Below is a small trained network, with its code and all its weights. Each question gives an input and a target symbol and asks what happens when units are switched off, that is, made to give their printed mean instead of their output.

import numpy as np


def w(rows, s, z=0):
    codes = np.array(rows[::2]) - 128.0
    scale = np.full(codes.shape[1], s)
    scale[-1] = z or s
    return codes * scale


def norm(h):
    return h / np.sqrt((h * h).mean(-1, keepdims=True) + 1e-5)


def f(y):
    return np.maximum(y, 0)


def softmax(a):
    e = np.exp(a - a.max(-1, keepdims=True))
    return e / e.sum(-1, keepdims=True)


def log_softmax(a):
    a = a - a.max(-1, keepdims=True)
    return a - np.log(np.exp(a).sum(-1, keepdims=True))


def net(x, mask):
    ids = ['ΘΛΠΣΩαβγεημξτφψ'.index(c) for c in x.split()]
    T = len(ids)
    res = E[ids] + P[:T]
    r = norm(res)
    for j in range(3):
        rows = slice(2 * j, 2 * j + 2)
        q, k, v = (r @ M[0][rows].T for M in (Q, K, V))
        z = softmax(np.where(np.tri(T) > 0, q @ k.T / 2**0.5, -1e9)) @ v
        o = O[0][rows]
        res = res + np.where(mask[j], z, o[:, -1]) @ o[:, :-1]
    y = f(norm(res) @ A[0][:, :-1].T + A[0][:, -1])
    res = res + np.where(mask[3:7], y, B[0][:, -1]) @ B[0][:, :-1]
    return log_softmax(norm(res)[-1] @ U[:, :-1].T + U[:, -1])


Q, K, V, O, A, B = {}, {}, {}, {}, {}, {}
E = w([
[152,60,66,164,143],'Θ',
[109,153,172,123,122],'Λ',
[120,123,162,50,62],'Π',
[204,130,132,148,196],'Σ',
[90,161,158,140,132],'Ω',
[111,147,193,147,138],'α',
[111,130,118,101,157],'β',
[169,113,129,106,116],'γ',
[113,131,120,102,147],'ε',
[128,85,120,101,59],'η',
[3,138,95,141,95],'μ',
[132,133,164,138,125],'ξ',
[109,132,126,92,148],'τ',
[84,167,164,130,123],'φ',
[106,129,129,95,158],'ψ',
],0.019)
P = w([
[211,192,88,249,72],'0',
[150,57,197,204,129],'1',
[117,45,170,179,157],'2',
[93,45,138,163,162],'3',
[88,43,114,157,180],'4',
[76,40,110,145,193],'5',
[77,39,90,136,211],'6',
[69,37,76,134,216],'7',
[68,39,51,137,227],'8',
[71,33,41,142,236],'9',
[64,33,33,133,235],'10',
[66,35,25,126,251],'11',
],0.0033)
Q[0] = w([
[48,143,73,13,245],'head 1',
[159,79,85,70,99],'head 1',
[113,100,60,78,179],'head 2',
[74,163,101,67,213],'head 2',
[75,138,119,101,178],'head 3',
[132,214,160,186,138],'head 3',
],0.012)
K[0] = w([
[159,245,106,99,140],'head 1',
[221,126,118,64,74],'head 1',
[174,169,68,132,85],'head 2',
[145,240,103,158,105],'head 2',
[118,179,114,194,81],'head 3',
[28,93,171,149,166],'head 3',
],0.011)
V[0] = w([
[113,17,196,140,174],'head 1',
[205,155,109,93,3],'head 1',
[120,169,38,254,150],'head 2',
[159,143,55,67,146],'head 2',
[182,217,67,131,47],'head 3',
[89,136,21,121,155],'head 3',
],0.0065)
O[0] = w([
[34,94,120,232,132,226],'head 1',
[156,66,74,103,143,116],'head 1',
[145,14,202,204,231,20],'head 2',
[52,130,161,17,118,65],'head 2',
[2,31,129,132,59,76],'head 3',
[161,67,209,115,90,5],'head 3',
],0.0046,0.0023)
A[0] = w([
[111,207,133,109,182,211],'neuron 1',
[178,131,185,212,55,3],'neuron 2',
[173,133,91,107,209,28],'neuron 3',
[254,101,177,123,92,31],'neuron 4',
],0.0092,0.0035)
B[0] = w([
[155,165,139,217,92,253],'neuron 1',
[68,188,161,68,62,151],'neuron 2',
[154,90,174,82,36,167],'neuron 3',
[105,254,23,146,190,144],'neuron 4',
],0.009,0.0053)
U = w([
[138,47,46,215,185,30],'Θ',
[134,132,196,80,170,230],'Λ',
[120,195,186,15,55,2],'Π',
[208,152,113,210,133,216],'Σ',
[117,88,142,134,163,147],'Ω',
[122,111,158,75,173,170],'α',
[109,89,142,122,156,140],'β',
[135,212,13,81,170,150],'γ',
[121,219,176,158,67,198],'ε',
[151,74,107,170,6,24],'η',
[2,159,82,158,163,97],'μ',
[181,59,183,142,139,71],'ξ',
[62,113,86,72,221,104],'τ',
[102,90,142,140,173,104],'φ',
[179,85,177,128,96,48],'ψ',
],0.012,0.0037)

Each question gives the input, a string of symbols that net reads in full, and the target symbol t.
The units are the heads (2 rows each of Q, K, V and O) and the neurons (one row each of A and B). Each row of codes is followed by its name. A weight is (code - 128) times the scale printed after its matrix; where a second scale follows, it is the last column's (O, A, B and U).
mask holds one flag per unit, heads first, then neurons. A switched-off unit (its flag False) gives its mean, the last column of its rows in O or B, instead of its output. The means were averaged over made-up inputs and are rounded, as every weight is.
A unit's drop is (log p(t) with every unit on - log p(t) with that unit switched off) / (log p(t) with every unit on - log p(t) with every unit switched off).
The circuit of an input: a set's keep is (log p(t) with only the set's units on - log p(t) with every unit switched off) / (log p(t) with every unit on - log p(t) with every unit switched off). Starting from all 7 units, units are removed one at a time, each time the one whose removal leaves the highest keep (on an exact tie, the one counted first), for as long as the keep stays at least 0.8.
circuit, biggest first: the units of the circuit, biggest drop first
unit that matters most: the unit with the biggest drop
k most important neurons: the k neurons with the biggest drops, biggest first
heads that matter: for each layer, one digit per head in row order, 1 if its drop is at least 0.15 and else 0, layers parted by /
input Ω γ β, target ξ: circuit, biggest first -> [head 2; neuron 3]
input Π γ Π τ, target γ: unit that matters most -> head 2
input ψ γ φ β, target ε: heads that matter -> 000
input Ω ε φ η Σ ε μ ψ, target ξ: heads that matter -> 110
input ξ η η β, target Θ: heads that matter -> 011
input Λ ε β η Ω α Λ μ τ, target η: circuit, biggest first -> [neuron 3; head 2]
input ψ γ γ φ τ, target ε: heads that matter -> 100
input α τ γ Λ Π η η Π η Λ, target Σ: circuit, biggest first -> [head 3; neuron 1]
input τ γ α γ ξ Θ Λ η τ, target Π: circuit, biggest first -> [head 1; neuron 3]
input ξ φ φ Σ τ, target Θ: heads that matter -> 011
input β Θ β, target Λ: circuit, biggest first -> [head 2; head 1]
input β ε φ η Ω ε, target Λ: heads that matter -> 110
input Π η β τ, target γ: 2 most important neurons -> [neuron 3; neuron 2]
input τ Θ ψ τ, target Π: circuit, biggest first -> [head 1]
input α β τ Π Ω γ η Λ Ω τ, target Σ: heads that matter -> 010
input Λ Π η η η ψ φ Π η γ, target γ: heads that matter -> 001
input γ η η β β, target τ: heads that matter -> 101
input Ω γ α α τ μ τ, target ξ: heads that matter -> 110
input τ ξ η γ α γ β Θ β, target Π: 2 most important neurons -> [neuron 3; neuron 1]
input ψ γ α Λ γ β, target ε: most important neuron -> [neuron 1]
input Λ Π η τ ψ, target η: 2 most important neurons -> [neuron 3; neuron 1]
